arr =
[[113 124 134 131 134 131 132 135 134 134 138]
 [104 122 135 127 125 128 135 129 134 133 131]]
arr[0,0] => 113
arr[:, -8] => [131, 127]
arr[-2] => [113, 124, 134, 131, 134, 131, 132, 135, 134, 134, 138]
arr[0,-10] => 124
arr[:, -7] => [134, 125]
arr[1,4] => 125
arr[-1,-4] => 129
arr[1] => [104, 122, 135, 127, 125, 128, 135, 129, 134, 133, 131]

x = [105 126 113 128 122 129]
x[-6]	105
x[2]	113

X =
[[105 156 110 156 155]
 [156 101 145 106 100]
 [138 148 105 134 141]
 [154 145 115 130 133]
 [132 117 129 113 117]
 [128 121 132 127 123]]
X[-6][-5]	105
X[-5][-2]	106
X[-4][-5]	138
X[-4][-1]	141
X[-4][-4]	148
X[0][4]	155
X[5][3]	127
X[-3][-3]	115
X[-5][0]	156
X[2][3]	134
X[1][1]	101
X[3][-2]	130

data =
[[141 148 104 129 149 101 129 127  99 101 149 119 102 147 116 116]
 [136 138 125 119 138 128 129 133 129 125 137 129 129 137 128 129]
 [142 111 151 127 108  99 131 127  98 154 103 131 100 150 129 128]
 [142 134 113 128 135 101 131 129 100 113 141 120 100 146 120 119]
 [133 106 147 130 102 109 126 122 113 150 103 134 110 136 135 134]
 [139 141 106 130 145 105 129 128 107 102 150 122 107 145 119 121]
 [118 111 152 123 108 148 125 131 148 156 107 137 150 114 141 140]
 [114 145 105 128 146 155 127 126 154 101 151 126 155 104 127 131]
 [123 145 102 130 149 132 126 127 136 100 154 119 133 122 119 122]
 [114 148 108 128 150 155 128 129 154 104 151 124 156 109 124 127]
 [142 142 112 125 144 102 128 128 106 109 146 126 102 147 123 124]
 [143 133 127 131 132 102 132 131 101 127 125 120 102 150 114 113]]
Indices start at 0.
row 0 col 0	141
row 6 col 8	148
row 3 col 4	135
row 2 col 2	151
row 11 col 8	101
row 6 col 9	156
row 11 col 6	132
row 0 col 15	116
row 8 col 0	123
row 11 col 13	150
row 10 col 10	146
row 8 col 10	154
row 3 col 7	129
row 11 col 3	131
row 2 col 1	111
row 1 col 13	137
row 4 col 4	102
row 5 col 5	105
row 2 col 9	154
row 7 col 2	105
row 11 col 1	133
row 10 col 14	123
row 5 col 1	141
row 0 col 10	149
row 2 col 12	100
row 5 col 14	119
row 0 col 2	104
row 2 col 5	99
row 7 col 14	127
row 2 col 7	127
row 8 col 2	102
row 8 col 3	130
row 1 col 1	138
row 3 col 1	134
row 11 col 4	132
row 3 col 6	131
row 6 col 4	108
row 11 col 12	102

m =
[[111, 113, 137, 132, 143, 131],
 [108, 122, 135, 123, 141, 132],
 [112, 110, 138, 135, 142, 131],
 [115, 108, 138, 138, 142, 130],
 [108, 125, 134, 120, 140, 133],
 [109, 116, 137, 128, 143, 132],
 [108, 119, 136, 126, 142, 132],
 [118, 107, 138, 141, 141, 129],
 [108, 128, 133, 117, 139, 133]]
Indices start at 0.
(0, 0) = 111
(4, 4) = 140
(0, 3) = 132
(8, 2) = 133
(4, 0) = 108
(5, 2) = 137
(7, 1) = 107
(5, 1) = 116
(6, 2) = 136
(2, 5) = 131
(8, 1) = 128
(1, 3) = 123
(1, 1) = 122
(7, 4) = 141
(6, 5) = 132
(0, 2) = 137
(5, 3) = 128
(6, 4) = 142
(7, 2) = 138
(4, 1) = 125
(8, 3) = 117
(4, 5) = 133
(7, 5) = 129
(3, 4) = 142

M = [109 129 104 131 125 138]
M[-6] => 109
M[-4] => 104
M[5] => 138
M[-2] => 125

a =
[[141, 152, 143, 113, 130],
 [128, 127, 133, 116, 139],
 [133, 112, 127, 134, 140],
 [122, 136, 133, 125, 129],
 [133, 124, 109, 105, 141],
 [127, 124, 108, 136, 127]]
a[0,-5]	141
a[-1,2]	108
a[1,4]	139
a[1,2]	133
a[-2]	[133, 124, 109, 105, 141]
a[1]	[128, 127, 133, 116, 139]
a[-2,-4]	124
a[-4,3]	134
a[-5,1]	127
a[4,-2]	105
a[3,3]	125
a[:, 3]	[113, 116, 134, 125, 105, 136]
a[-3]	[122, 136, 133, 125, 129]
a[3,-5]	122
a[4,2]	109

W = 120  101  131  117
W[0]	120
W[2]	131

B =
131  146  116  110  121  125  124  128  135  129  111  128  128  125  142
126  138  132  123  128  103  123  120  117  142  136  124  133  149  121
127  128  142  128  120  140  121  132  133  117  107  125  143  126  154
137  113  134  128  132  128  142  116  132  126  116  144  143  112  117
128  118  119  128  133  128  123  134  128  133  156  129  134  143  133
115  126  125  134  128  134  120  150  128  124  156  113  121  145  122
128  128  103  143  140  135  128  125  135  133  128  136  124  127  124
134  113  144  143  142  134  138  127  110  123  120  128  134  123  118
131  136  124  122  117  127  128  128  134  131  128  132  143  128  155
128  136  119  118  118  109  128  126  139  137  143  121  123  136  110
127  148  138  113  121  113  120  130  107  131  120  117  118  148  128
133  118  127  140  154  144  140  136  113  118  128  135  112  121  112
B[0,-15] => 131
B[2] => [127, 128, 142, 128, 120, 140, 121, 132, 133, 117, 107, 125, 143, 126, 154]
B[3,11] => 144
B[-7,-3] => 121
B[3,-11] => 132
B[7,2] => 144
B[:, -15] => [131, 126, 127, 137, 128, 115, 128, 134, 131, 128, 127, 133]
B[-3] => [128, 136, 119, 118, 118, 109, 128, 126, 139, 137, 143, 121, 123, 136, 110]
B[-5] => [134, 113, 144, 143, 142, 134, 138, 127, 110, 123, 120, 128, 134, 123, 118]
B[11,6] => 140
B[9,-12] => 118
B[6,-7] => 135
B[11] => [133, 118, 127, 140, 154, 144, 140, 136, 113, 118, 128, 135, 112, 121, 112]
B[6,0] => 128
B[-7,9] => 124
B[1] => [126, 138, 132, 123, 128, 103, 123, 120, 117, 142, 136, 124, 133, 149, 121]
B[0,7] => 128
B[-6,6] => 128
B[10,12] => 118
B[-8,4] => 133
B[-12,12] => 128
B[-8,14] => 133
B[7,10] => 120
B[1,-14] => 138
B[8,9] => 131
B[-9,6] => 142
B[6,-14] => 128
B[-1,-1] => 112
B[-11,13] => 149
B[-4,-5] => 128
B[-8,1] => 118
B[-5,-12] => 143
B[6,-10] => 135
B[-9,-7] => 132
B[-8,-8] => 134
B[7,-14] => 113
B[1,-8] => 120
B[10,-13] => 138
B[:, 14] => [142, 121, 154, 117, 133, 122, 124, 118, 155, 110, 128, 112]

A = ((116, 138, 137, 127, 138, 137, 126), (128, 129, 134, 123, 143, 127, 132), (127, 127, 129, 126, 131, 126, 129), (124, 130, 130, 128, 130, 129, 127), (133, 131, 135, 125, 140, 129, 132), (124, 137, 138, 127, 140, 128, 128), (128, 129, 132, 125, 134, 128, 130), (109, 128, 131, 125, 134, 133, 123), (137, 131, 138, 122, 149, 129, 134), (128, 140, 142, 125, 144, 137, 128), (125, 128, 127, 126, 128, 126, 128))
Indices start at 0.
(0, 0)	116
(8, 2)	138
(9, 3)	125
(3, 3)	128
(10, 0)	125
(4, 3)	125
(2, 0)	127
(5, 0)	124
(2, 1)	127
(1, 5)	127
(3, 1)	130
(1, 3)	123
(7, 1)	128
(1, 2)	134
(0, 1)	138
(2, 5)	126
(4, 4)	140
(10, 4)	128
(3, 0)	124
(8, 5)	129
(4, 5)	129
(2, 4)	131
(10, 6)	128
(5, 2)	138
(9, 0)	128
(0, 3)	127
(0, 6)	126
(2, 2)	129
(3, 4)	130
(10, 5)	126
(0, 4)	138

grid = [147 139 103 131 116 139 122 143 145 141 111 118]
grid[0] => 147
grid[9] => 141
grid[1] => 139
grid[5] => 139
